Below is a small trained network, with its code and all its weights. Each question gives an input and a class and asks what happens when units are switched off, that is, made to give their printed mean instead of their output.

import numpy as np


def w(rows, s, z=0):
    codes = np.array(rows[::2]) - 128.0
    scale = np.full(codes.shape[1], s)
    scale[-1] = z or s
    return codes * scale


def norm(h):
    return h / np.sqrt((h * h).mean(-1, keepdims=True) + 1e-5)


def f(y):
    return np.maximum(y, 0)


def log_softmax(a):
    a = a - a.max(-1, keepdims=True)
    return a - np.log(np.exp(a).sum(-1, keepdims=True))


def net(x, mask):
    res = np.array(x, float).reshape(1, 2) / 4 @ E
    u = 0
    for l in range(3):
        y = f(norm(res) @ A[l][:, :-1].T + A[l][:, -1])
        res = res + np.where(mask[u : u + 4], y, B[l][:, -1]) @ B[l][:, :-1]
        u += 4
    return log_softmax(norm(res)[-1] @ U[:, :-1].T + U[:, -1])


A, B = {}, {}
E = w([
[142,38,97,227,21,69],'x0',
[235,142,45,2,166,205],'x1',
],0.0067)
A[0] = w([
[115,70,79,185,47,142,92],'0.n1',
[253,147,13,37,103,88,107],'0.n2',
[250,153,70,105,68,207,253],'0.n3',
[92,136,244,146,118,44,151],'0.n4',
],0.0069,0.00034)
B[0] = w([
[193,133,126,101,131,59,230],'0.n1',
[174,113,207,80,112,7,253],'0.n2',
[143,50,149,108,105,89,234],'0.n3',
[154,135,121,99,157,186,239],'0.n4',
],0.012,0.0062)
A[1] = w([
[131,174,136,135,123,143,131],'1.n1',
[113,114,66,154,141,151,130],'1.n2',
[115,133,137,88,134,126,44],'1.n3',
[123,7,160,94,91,111,255],'1.n4',
],0.013,0.0022)
B[1] = w([
[82,81,119,249,182,206,144],'1.n1',
[103,157,154,68,249,75,128],'1.n2',
[144,125,208,122,77,91,151],'1.n3',
[102,143,155,23,1,208,246],'1.n4',
],0.0089,0.012)
A[2] = w([
[159,11,152,112,109,81,210],'2.n1',
[162,86,133,132,113,99,169],'2.n2',
[114,137,151,75,106,119,253],'2.n3',
[129,155,182,114,139,167,200],'2.n4',
],0.011,0.0024)
B[2] = w([
[152,128,141,126,253,79,254],'2.n1',
[173,144,183,163,138,138,187],'2.n2',
[149,85,150,96,138,75,238],'2.n3',
[107,141,49,160,72,132,203],'2.n4',
],0.011,0.0097)
U = w([
[48,158,85,165,147,245,254],'0',
[234,79,178,61,147,1,2],'1',
],0.0099,0.00063)

Each question gives the input, the list of numbers given to net, and the class t.
The units are the neurons (one row each of A and B). Each row of codes is followed by its name. A weight is (code - 128) times the scale printed after its matrix; where a second scale follows, it is the last column's (A, B and U).
mask holds one flag per neuron, layer by layer. A switched-off neuron (its flag False) gives its mean, the last column of its row in B, instead of its output. The means were averaged over made-up inputs and are rounded, as every weight is.
A unit's drop is (log p(t) with every unit on - log p(t) with that unit switched off) / (log p(t) with every unit on - log p(t) with every unit switched off).
k most important neurons: the k neurons with the biggest drops, biggest first
top k neurons in layer l: the k neurons of layer l with the biggest drops, biggest first
drop of u: that unit's drop, to one decimal
input [0,-5], class 0: 3 most important neurons => [0.n2; 0.n4; 0.n3]
input [-1,-6], class 0: 2 most important neurons => [0.n2; 0.n3]
input [0,-6], class 0: top 3 neurons in layer 0 => [0.n2; 0.n4; 0.n3]
input [-1,-1], class 0: top 2 neurons in layer 0 => [0.n2; 0.n3]
input [-3,-2], class 0: top 2 neurons in layer 0 => [0.n2; 0.n3]
input [-7,0], class 0: 3 most important neurons => [0.n2; 0.n3; 0.n1]
input [-2,-1], class 0: most important neuron => [0.n2]
input [-3,-7], class 0: drop of 0.n2 => 0.4
input [-6,-4], class 0: drop of 0.n2 => 0.6
input [0,-4], class 0: drop of 0.n3 => 0.2
input [-1,-5], class 0: top 2 neurons in layer 0 => [0.n2; 0.n3]
